Each row has a name. After each piece below comes the name of the row it's from, unless a question asks for something else. Each question is about the rows just above it. Some pieces are copies with a little noise.

[184  76 163 135] -> R
[126 124 147  77] -> F
[ 94 126 163 135] -> J
[126 124  64  94] -> L
[136  77 169 133] -> B
asked: [134  80 169 134] -> B
Which value is in both B and F? -> [77]

[125 127 125 134 126 112  88 121 121 124 127 136 137 133 131 137 144 124
 126 124 132 132 142 135 157 128 132 121 125 104 129 130 123 122 124 127
 126 128 137 130 131 115 121 134 117 120 133 135 120 125 114 133] -> E
[128 118 130 123 135 129 180 123 135 137 134 131 123 126 131 124 140 115
 125 102 124 132 129 131 131 114 124 130 139 135 146 129 127 131 169 127
 113 124 136 133 122 108 124 125 133 131 123 140 120 131 119 116] -> P
[123 126 125 149 132 148 128 129 125 125 135 136 110 124 132 120 132 125
 128  96 127 124 149 127 117 135 126 121 125 134 123 129 109 133 138 114
 124 116 133 130 128 113 122 144 138 118 128 125 133 136 114 126] -> Y
[129 129 135 134 130 132 110 118 146 119 113 131 129 115 127 130 120 126
 127 124 128 125 151 130 125 110 137 128 135 102 120 125 113 120 110 133
 126 129 133 143 137 132 133 119 148 123 136 127 132 121 141 137] -> U
[131 131 130 122 125 112 153 128 132  68 142 135 126 133 118 130 128 113
 121 121 126 125 116 134 154 157 124 128 116 154 137 124 148 127 158 136
 121 127 125 132 130 101 134 142 121 123 136 133 127 126 127 137] -> V
asked: [127 119 131 123 135 129 180 124 134 137 135 131 122 126 131 124 140 116
 124 102 124 131 129 131 131 114 125 130 140 136 146 129 127 131 169 127
 113 124 136 133 123 108 124 125 134 131 123 141 120 131 120 116] -> P
asked: [126 127 125 133 126 112  89 121 122 124 128 136 137 133 132 137 145 123
 126 124 132 132 143 136 157 129 131 122 126 104 128 131 124 122 123 127
 126 127 137 129 130 116 122 135 117 121 133 135 120 125 113 132] -> E
Which row holds [131 131 130 122 125 112 153 128 132  68 142 135 126 133 118 130 128 113
 121 121 126 125 116 134 154 157 124 128 116 154 137 124 148 127 158 136
 121 127 125 132 130 101 134 142 121 123 136 133 127 126 127 137]? -> V
Go on from [125 112] to the end of its row. -> [153 128 132  68 142 135 126 133 118 130 128 113 121 121 126 125 116 134
 154 157 124 128 116 154 137 124 148 127 158 136 121 127 125 132 130 101
 134 142 121 123 136 133 127 126 127 137]
The row with [128 118 130 123 135 129 180 123 135 137 134 131 123 126 131 124 140 115
 125 102 124 132 129 131 131 114 124 130 139 135 146 129 127 131 169 127
 113 124 136 133 122 108 124 125 133 131 123 140 120 131 119 116] is -> P

[ 67 157 162 177  77 133  90] -> vad
[162 157 163 177 170 133 131] -> zivim
[169 104 186 169 124 113 145] -> bituz
[169 104 186 134 124 191 145] -> Bama
asked: [ 67 157 162 177  77 133  90] -> vad
After [157 163 177], its row goes on with -> [170 133 131]
The rest of the row after [157 162]: -> [177  77 133  90]
Right after [67] comes -> [157]
asked: [169 104 186 134 124 191 145] -> Bama
asked: [162 157 163 177 170 133 131] -> zivim

[132 104  87 132  96 115 148] -> nep
[136 116 114 118  65  92 132] -> ginok
[148 111  87 131 100 101 118] -> firo
[185 119 180 128 149 119 107] -> bol
[ 73 133  87 132  96 115 147] -> zug
asked: [147 111  88 131 100 100 118] -> firo
asked: [133 105  85 132  98 114 147] -> nep
After [136 116 114], its row goes on with -> [118  65  92 132]
After [148 111  87 131], its row goes on with -> [100 101 118]
Which value is in both ginok and firo? -> [118]
Go on from [132 104  87] to the end of its row. -> [132  96 115 148]

[ 72 138 173  78  96 146 135 157  95 110 134] : ruzif
[ 91  96 163 144 156 111 122 179 146 135 150] : Fizo
[ 72 138 173  78 118 146 135 146  95  99 127] : Sozut
[105  97 134 125 138 129 104 146 125 138 134] : Lil
[ 72 138 173  78 118 146 135 156  95 110 134] : bopok
After [157  95], its row goes on with -> [110 134]
After [138 129 104], its row goes on with -> [146 125 138 134]
Which row holds [105  97 134 125 138 129 104 146 125 138 134]? -> Lil
The one value in Fizo and Lil: -> [146]

[130 122 126 128 128 126 129 127 127 126 123 138 133 132 127 127 131 123
 135 132 129] -> gep
[136 147 131 128 141 128 114 123 134 145 151 123 140 135 119 141 123 129
 131 121 138] -> gef
[131 132 127 128 122 123 103 111 131 131 138 132 152 125 120 130 141 115
 134 126 119] -> zinif
[111 100 112 128 122 130 154 106 114  99 112 128 117 124 130 112 142 138
 131 153 124] -> nevib
[122 117 122 128 105 127 116 116 126 108 113 128 132 113 132 117 147 119
 122 126 103] -> Gadup
[122 142 148 128  89 128 129 142 130 145 137  90 105 106 138 121 110 141
 107 121 124] -> vak
[143 132 145 128 133 130 133 177 135 149 112 151 121 141 137 135 106 117
 134 112 136] -> rodo
[126 127 124 128 148 131 148 122 123 135 141 126 123 141 122 132 119 142
 137 143 151] -> Zek
[110 109 127 128 106 128 133 115 118 113 114 118  89 108 133 108 141 128
 123 140 123] -> puli
asked: [122 116 123 129 105 127 117 116 126 108 113 127 132 112 131 118 146 117
 122 127 103] -> Gadup
asked: [111 100 112 128 123 130 154 106 114  99 113 128 117 123 129 111 142 138
 132 153 125] -> nevib
asked: [136 147 131 128 141 128 114 123 134 145 151 123 140 135 119 141 123 129
 131 121 138] -> gef
What comes right after [90] in the named rows? -> [105]
[111 100 112 128 122 130 154 106 114  99 112 128 117 124 130 112 142 138
 131 153 124] is in which row? -> nevib

[138 148 110 113 128 141 105 100 128 135 132 126 138 125 143 126 140 116
 119 144 132 128 160 144 145 126 130 148 120 134 148 178 117] = Nisu
[130 133 124 125 128 131 123 122 128 129 129 127 130 127 131 128 131 126
 126 131 129 128 135 132 132 128 128 132 127 129 132 139 126] = Vuna
[133 138 119 120 128 134 117 114 128 131 130 127 133 126 136 127 134 122
 124 136 130 128 144 136 136 127 128 139 124 131 138 153 123] = nadif
[126 125 148 137 127 133 134 125 131 138 135 126 134 129 127 123 125 138
 135 116 131 127 129 129 119 120 120 132 129 125 125 134 138] = panep
[129 126 127 129 125 126 130 127 127 128 126 128 126 126 126 126 127 128
 128 131 130 127 128 129 127 127 129 129 127 128 129 126 123] = makod
[133 137 121 122 128 133 118 116 128 130 130  92 132 127 134 128 134 123
 124 135 130 128 141 135 135 127 129 137 125 130 136 149 124] = bif
[131 117 123 137 133 128 133 136 115 128 119 118 121 128 143 137 124 124
 137 136 133 114 137 143 108 124 138 127 154 105 125 137 126] = begob
[128 128 128 128 124 128 134 139 125 126 129 137 131 127 135 122 125 130
 124 123 128 130 129 132 133 129 132 133 129 127 127 123 124] = rez
[128 127 127 129 128 128 128 129 127 128 127 128 127 128 129 129 128 122
 129 129 129 127 128 129 127 127 128 128 130 127 129 129 128] = rugi
[129 122 125 133 130 128 131 132 121 128 123 122 124 128 136 133 126 126
 133 133 131 120 133 136 117 126 134 127 143 115 127 133 127] = mana
[149 105 115 136  83  84 107 113 120 128  97 122 102  95 103  91 113 126
 125 170 163 114 129 146 112 117 148 134 107 120 134  91 166] = lide
[130 117 122 137 132 128 134 136 114 128 119 118 121 128 144 137 124 123
 137 137 133 114 137 143 107 123 139 127 155 104 126 137 126] = razag
asked: [133 137 121 122 128 133 118 116 128 130 130  92 132 127 134 128 134 123
 124 135 130 128 141 135 135 127 129 137 125 130 136 149 124] -> bif
Where do [130 133 124 125 128 131 123 122 128 129 129 127 130 127 131 128 131 126
 126 131 129 128 135 132 132 128 128 132 127 129 132 139 126] appear? -> Vuna
asked: [131 117 123 137 133 128 133 136 115 128 119 118 121 128 143 137 124 124
 137 136 133 114 137 143 108 124 138 127 154 105 125 137 126] -> begob
asked: [129 126 127 129 125 126 130 127 127 128 126 128 126 126 126 126 127 128
 128 131 130 127 128 129 127 127 129 129 127 128 129 126 123] -> makod
Where do [138 148 110 113 128 141 105 100 128 135 132 126 138 125 143 126 140 116
 119 144 132 128 160 144 145 126 130 148 120 134 148 178 117] appear? -> Nisu
Where do [130 117 122 137 132 128 134 136 114 128 119 118 121 128 144 137 124 123
 137 137 133 114 137 143 107 123 139 127 155 104 126 137 126] appear? -> razag
After [139 124 131], its row goes on with -> [138 153 123]

[125 119 134 125 124 122 145 120 136] -> Nure
[123 126 113 127 122 123 146 120 133] -> folor
[110 141 116 144 154 137  96 142 100] -> gomas
[128 118 127 122 167 126 133 125 122] -> totu
[109  64 128 122 167 101 152 114 109] -> surip
Go on from [128 122 167] to the end of its row. -> [101 152 114 109]
Right after [141] comes -> [116]
What comes right after [134] in the named rows? -> [125]
After [145 120], its row goes on with -> [136]

[165 157 158 151 142 139 135 134 133 130 130 130 130 131 127 130 127 127
 129 128 128 129 129 129 129 129 129 128 128]  zag
[132 131 128 129 132 128 129 131 131 127 129 131 130 127 128 131 128 128
 130 129 129 130 132 133 140 138 142 148 160]  sezaf
[131 132 128 129 132 129 129 132 131 128 128 130 130 127 128 130 128 128
 130 130 133 135 138 143 144 153 159 164 165]  giz
[180 181 169 167 161 159 151 142 138 136 134 133 131 129 128 131 129 128
 129 129 127 128 129 129 128 129 129 128 128]  velo
[151 159 167 169 181 172 173 171 165 163 156 145 141 141 137 133 131 131
 130 129 128 128 129 129 127 129 128 128 128]  tuda
[138 141 152 158 160 167 172 178 178 173 171 162 157 159 153 140 144 138
 132 133 131 129 129 129 128 129 129 128 128]  dek
[137 141 152 157 158 168 171 177 179 173 171 165 156 159 153 140 143 140
 132 132 130 130 129 129 128 129 129 128 127]  Nel
[132 133 134 134 138 142 148 149 155 167 170 176 179 172 170 173 162 157
 155 146 142 138 134 131 131 130 129 128 127]  pelo
[133 134 134 137 140 147 155 154 161 170 171 178 179 172 169 163 160 154
 146 144 140 136 132 130 131 129 129 128 129]  kile
After [161 159 151 142], its row goes on with -> [138 136 134 133 131 129 128 131 129 128 129 129 127 128 129 129 128 129
 129 128 128]
Which row holds [132 133 134 134 138 142 148 149 155 167 170 176 179 172 170 173 162 157
 155 146 142 138 134 131 131 130 129 128 127]? -> pelo
The row with [151 159 167 169 181 172 173 171 165 163 156 145 141 141 137 133 131 131
 130 129 128 128 129 129 127 129 128 128 128] is -> tuda
[137 141 152 157 158 168 171 177 179 173 171 165 156 159 153 140 143 140
 132 132 130 130 129 129 128 129 129 128 127] is in which row? -> Nel
After [136 132], its row goes on with -> [130 131 129 129 128 129]

